Below is a small trained network, with its code and all its weights. Each question gives an input and a class and asks what happens when units are switched off, that is, made to give their printed mean instead of their output.

import numpy as np


def w(rows, s, z=0):
    codes = np.array(rows[::2]) - 128.0
    scale = np.full(codes.shape[1], s)
    scale[-1] = z or s
    return codes * scale


def norm(h):
    return h / np.sqrt((h * h).mean(-1, keepdims=True) + 1e-5)


def f(y):
    return y / 2 * (1 + np.tanh(0.7978845608 * (y + 0.044715 * y**3)))


def log_softmax(a):
    a = a - a.max(-1, keepdims=True)
    return a - np.log(np.exp(a).sum(-1, keepdims=True))


def net(x, mask):
    res = np.array(x, float).reshape(1, 6) / 4 @ E
    u = 0
    for l in range(3):
        y = f(norm(res) @ A[l][:, :-1].T + A[l][:, -1])
        res = res + np.where(mask[u : u + 4], y, B[l][:, -1]) @ B[l][:, :-1]
        u += 4
    return log_softmax(norm(res)[-1] @ U[:, :-1].T + U[:, -1])


A, B = {}, {}
E = w([
[138,176,81,195,225,183,170,109,254,70],'x0',
[250,182,193,139,120,166,211,92,83,64],'x1',
[57,38,82,73,228,131,212,88,86,212],'x2',
[171,76,175,101,138,83,114,20,198,32],'x3',
[83,124,163,113,98,38,178,153,85,243],'x4',
[188,202,69,66,36,146,154,139,182,103],'x5',
],0.0063)
A[0] = w([
[244,113,140,254,149,117,72,187,99,153,64],'L0N1',
[84,139,118,191,212,211,244,215,168,158,1],'L0N2',
[54,52,66,118,59,112,185,90,186,159,10],'L0N3',
[85,191,64,2,115,39,155,167,211,90,161],'L0N4',
],0.0052,0.0011)
B[0] = w([
[75,101,92,180,149,131,107,137,126,175,181],'L0N1',
[115,117,62,51,132,122,95,109,85,113,253],'L0N2',
[86,51,171,97,160,116,143,211,11,77,184],'L0N3',
[64,120,58,202,96,125,180,97,129,120,220],'L0N4',
],0.012,0.0034)
A[1] = w([
[91,169,85,193,90,174,253,94,128,162,180],'L1N1',
[204,125,200,98,87,54,85,139,150,198,145],'L1N2',
[63,13,164,200,178,180,41,70,85,123,254],'L1N3',
[142,114,1,173,50,213,77,141,254,49,129],'L1N4',
],0.0058,0.00096)
B[1] = w([
[24,64,172,190,105,142,165,141,76,185,188],'L1N1',
[148,188,90,184,50,144,44,103,124,92,157],'L1N2',
[81,35,81,154,54,93,249,125,85,254,249],'L1N3',
[167,159,133,177,80,141,170,62,176,187,254],'L1N4',
],0.0077,0.0052)
A[2] = w([
[70,67,165,113,75,85,202,70,24,96,248],'L2N1',
[180,151,76,185,129,180,176,75,255,141,146],'L2N2',
[82,202,87,142,60,101,84,218,161,156,34],'L2N3',
[124,153,81,152,108,175,144,137,193,161,89],'L2N4',
],0.0083,0.0013)
B[2] = w([
[149,186,162,178,133,99,152,192,184,141,248],'L2N1',
[119,187,118,162,65,110,89,163,95,149,205],'L2N2',
[166,188,133,248,158,180,78,72,171,2,175],'L2N3',
[150,159,113,116,133,17,80,143,146,54,164],'L2N4',
],0.012,0.011)
U = w([
[37,53,134,168,146,96,197,236,139,231,172],'0',
[234,158,216,65,166,161,99,88,153,75,65],'1',
[206,128,172,94,152,190,56,104,152,73,58],'2',
[155,229,81,240,50,112,54,136,184,99,197],'3',
[122,1,184,51,163,219,35,88,189,72,3],'4',
[99,127,44,24,201,211,114,99,88,98,89],'5',
],0.0097,0.0056)

Each question gives the input, the list of numbers given to net, and the class t.
The units are the neurons (one row each of A and B). Each row of codes is followed by its name. A weight is (code - 128) times the scale printed after its matrix; where a second scale follows, it is the last column's (A, B and U).
mask holds one flag per neuron, layer by layer. A switched-off neuron (its flag False) gives its mean, the last column of its row in B, instead of its output. The means were averaged over made-up inputs and are rounded, as every weight is.
A unit's drop is (log p(t) with every unit on - log p(t) with that unit switched off) / (log p(t) with every unit on - log p(t) with every unit switched off).
The circuit of an input: a set's keep is (log p(t) with only the set's units on - log p(t) with every unit switched off) / (log p(t) with every unit on - log p(t) with every unit switched off). Starting from all 12 units, units are removed one at a time, each time the one whose removal leaves the highest keep (on an exact tie, the one counted first), for as long as the keep stays at least 0.8.
units of the circuit, in order: the units of the circuit, biggest drop first
most important unit: the unit with the biggest drop
top k neurons: the k neurons with the biggest drops, biggest first
drop of u: that unit's drop, to one decimal
input [-8,4,4,-5,4,5], class 3: units of the circuit, in order -> (L1N3)
input [-5,1,4,-3,-1,8], class 0: top 2 neurons -> (L1N1 L0N4)
input [5,8,7,-6,0,6], class 5: units of the circuit, in order -> (L0N2 L1N3 L2N1)
input [-7,-4,1,-4,8,5], class 3: top 3 neurons -> (L2N3 L1N3 L1N2)
input [-6,-5,2,7,-4,7], class 0: units of the circuit, in order -> (L0N3 L2N3)
input [-4,-6,-5,3,-7,-6], class 0: top 2 neurons -> (L1N3 L2N3)
input [-5,-2,1,-5,8,7], class 3: top 2 neurons -> (L2N3 L1N3)
input [-5,-3,2,-7,8,4], class 3: top 2 neurons -> (L2N3 L1N3)
input [-3,-2,2,5,-3,3], class 0: top 2 neurons -> (L0N3 L2N3)
input [-2,7,5,-6,-6,3], class 5: top 2 neurons -> (L0N4 L1N3)
input [-5,-2,2,7,5,8], class 0: top 3 neurons -> (L0N4 L0N3 L2N3)
input [-6,0,-1,3,-3,-7], class 0: drop of L1N3 -> 0.2
input [1,0,2,2,3,-1], class 0: drop of L2N2 -> 0.0
input [-7,-1,1,2,-8,-4], class 0: drop of L1N3 -> 0.1
input [1,1,8,7,-1,8], class 0: most important unit -> L0N3
